Below is a small trained network, with its code and all its weights. Each question gives an input and a class and asks what happens when units are switched off, that is, made to give their printed mean instead of their output.

import numpy as np


def w(rows, s, z=0):
    codes = np.array(rows[::2]) - 128.0
    scale = np.full(codes.shape[1], s)
    scale[-1] = z or s
    return codes * scale


def norm(h):
    return h / np.sqrt((h * h).mean(-1, keepdims=True) + 1e-5)


def f(y):
    return y / 2 * (1 + np.tanh(0.7978845608 * (y + 0.044715 * y**3)))


def log_softmax(a):
    a = a - a.max(-1, keepdims=True)
    return a - np.log(np.exp(a).sum(-1, keepdims=True))


def net(x, mask):
    res = np.array(x, float).reshape(1, 6) / 4 @ E
    u = 0
    for l in range(4):
        y = f(norm(res) @ A[l][:, :-1].T + A[l][:, -1])
        res = res + np.where(mask[u : u + 3], y, B[l][:, -1]) @ B[l][:, :-1]
        u += 3
    return log_softmax(norm(res)[-1] @ U[:, :-1].T + U[:, -1])


A, B = {}, {}
E = w([
[185,246,67,60,54,80,98,174,222,111,210,72],'x0',
[219,190,122,186,253,136,172,212,93,217,80,56],'x1',
[122,128,127,131,120,116,132,124,126,144,130,127],'x2',
[121,133,126,125,138,108,121,118,130,138,125,136],'x3',
[165,165,238,190,156,47,69,45,50,24,164,27],'x4',
[141,124,134,138,122,121,128,137,143,114,123,139],'x5',
],0.0019)
A[0] = w([
[88,19,142,148,182,170,123,79,35,153,109,195,21],'0.n0',
[73,7,194,177,168,165,125,141,32,139,40,173,2],'0.n1',
[129,97,37,148,148,209,130,187,165,195,156,184,104],'0.n2',
],0.0018,0.0012)
B[0] = w([
[250,221,14,103,18,116,124,57,130,196,104,97,203],'0.n0',
[161,211,88,136,15,58,115,84,120,90,3,166,255],'0.n1',
[140,73,230,39,198,68,115,164,173,116,94,198,225],'0.n2',
],0.0024,0.0008)
A[1] = w([
[128,37,53,68,108,168,180,186,232,204,102,199,11],'1.n0',
[111,154,70,80,125,171,158,144,208,146,107,191,33],'1.n1',
[168,218,49,67,62,88,108,203,217,133,252,81,1],'1.n2',
],0.0023,0.00061)
B[1] = w([
[115,157,156,97,124,110,156,186,58,103,154,145,254],'1.n0',
[119,132,164,82,160,143,78,143,74,131,122,158,178],'1.n1',
[146,129,88,153,83,144,82,69,92,120,1,123,245],'1.n2',
],0.0051,0.0021)
A[2] = w([
[145,114,149,204,145,82,109,70,93,60,219,54,79],'2.n0',
[27,63,118,91,52,133,74,114,139,54,199,180,2],'2.n1',
[168,146,111,185,216,122,163,254,122,192,93,58,46],'2.n2',
],0.0027,0.00033)
B[2] = w([
[141,139,128,84,103,165,112,213,86,142,169,189,246],'2.n0',
[175,133,174,216,253,134,215,67,237,222,182,40,240],'2.n1',
[88,80,157,164,133,124,167,23,241,135,204,91,253],'2.n2',
],0.0042,0.0019)
A[3] = w([
[86,23,85,227,119,154,172,75,61,130,1,179,3],'3.n0',
[164,135,158,191,92,86,98,142,61,55,205,124,131],'3.n1',
[145,142,195,184,125,124,68,167,37,89,210,67,17],'3.n2',
],0.0029,0.00023)
B[3] = w([
[175,221,57,95,61,91,17,120,142,42,74,54,247],'3.n0',
[134,106,77,37,176,138,190,184,123,173,85,192,228],'3.n1',
[1,78,119,66,102,174,158,206,118,168,103,238,245],'3.n2',
],0.0036,0.0016)
U = w([
[73,110,154,53,137,150,150,253,65,130,157,234,255],'0',
[185,181,58,148,61,105,36,88,120,75,42,73,82],'1',
[122,93,178,214,192,132,171,61,230,156,223,76,16],'2',
],0.0062,0.00043)

Each question gives the input, the list of numbers given to net, and the class t.
The units are the neurons (one row each of A and B). Each row of codes is followed by its name. A weight is (code - 128) times the scale printed after its matrix; where a second scale follows, it is the last column's (A, B and U).
mask holds one flag per neuron, layer by layer. A switched-off neuron (its flag False) gives its mean, the last column of its row in B, instead of its output. The means were averaged over made-up inputs and are rounded, as every weight is.
A unit's drop is (log p(t) with every unit on - log p(t) with that unit switched off) / (log p(t) with every unit on - log p(t) with every unit switched off).
The circuit of an input: a set's keep is (log p(t) with only the set's units on - log p(t) with every unit switched off) / (log p(t) with every unit on - log p(t) with every unit switched off). Starting from all 12 units, units are removed one at a time, each time the one whose removal leaves the highest keep (on an exact tie, the one counted first), for as long as the keep stays at least 0.8.
units of the circuit, in order: the units of the circuit, biggest drop first
unit that matters most: the unit with the biggest drop
k most important neurons: the k neurons with the biggest drops, biggest first
k most important neurons of layer l: the k neurons of layer l with the biggest drops, biggest first
input [-8,-2,7,5,-7,8], class 1: 4 most important neurons	[3.n0; 0.n1; 2.n0; 3.n2]
input [2,-4,-4,6,4,-5], class 0: 2 most important neurons	[2.n0; 2.n2]
input [7,4,-8,4,7,-8], class 0: units of the circuit, in order	[3.n2; 2.n0]
input [-4,1,5,6,3,3], class 1: unit that matters most	0.n1
input [-4,-1,2,-3,5,0], class 0: 2 most important neurons	[1.n2; 2.n0]
input [-7,5,-7,-8,-3,8], class 1: 2 most important neurons	[3.n0; 2.n1]
input [-8,7,-5,1,8,-5], class 0: units of the circuit, in order	[3.n2; 2.n1]
input [-6,-5,-2,-7,1,-5], class 1: 2 most important neurons	[3.n0; 0.n1]
input [-3,-3,7,3,4,-8], class 0: 2 most important neurons	[1.n2; 2.n0]
input [-1,8,-4,1,8,8], class 0: 2 most important neurons of layer 3	[3.n2; 3.n1]
input [-6,-5,4,0,-4,3], class 1: 3 most important neurons	[3.n0; 0.n1; 2.n2]
input [-3,-7,3,7,8,-6], class 0: units of the circuit, in order	[2.n0; 3.n2]
input [3,-5,8,0,2,5], class 2: 2 most important neurons of layer 0	[0.n0; 0.n1]
input [-8,-8,8,-8,-2,1], class 1: 4 most important neurons	[3.n0; 0.n1; 2.n2; 0.n0]
input [-6,0,7,-3,6,-4], class 0: 4 most important neurons	[1.n2; 2.n0; 3.n2; 3.n1]
input [-3,-5,-6,-3,-4,2], class 2: 2 most important neurons of layer 2	[2.n1; 2.n0]
input [-7,8,-6,1,-6,4], class 2: most important neuron	[1.n2]
input [4,-8,7,-2,7,-8], class 2: 3 most important neurons	[2.n1; 1.n0; 1.n1]
input [-3,-5,4,-3,-4,-6], class 2: 2 most important neurons of layer 3	[3.n2; 3.n1]
input [6,-7,7,-3,-1,-3], class 2: 2 most important neurons of layer 0	[0.n0; 0.n1]
input [-7,3,6,-8,-6,2], class 1: most important neuron of layer 2	[2.n0]
input [4,5,1,2,7,1], class 0: 2 most important neurons of layer 2	[2.n1; 2.n0]
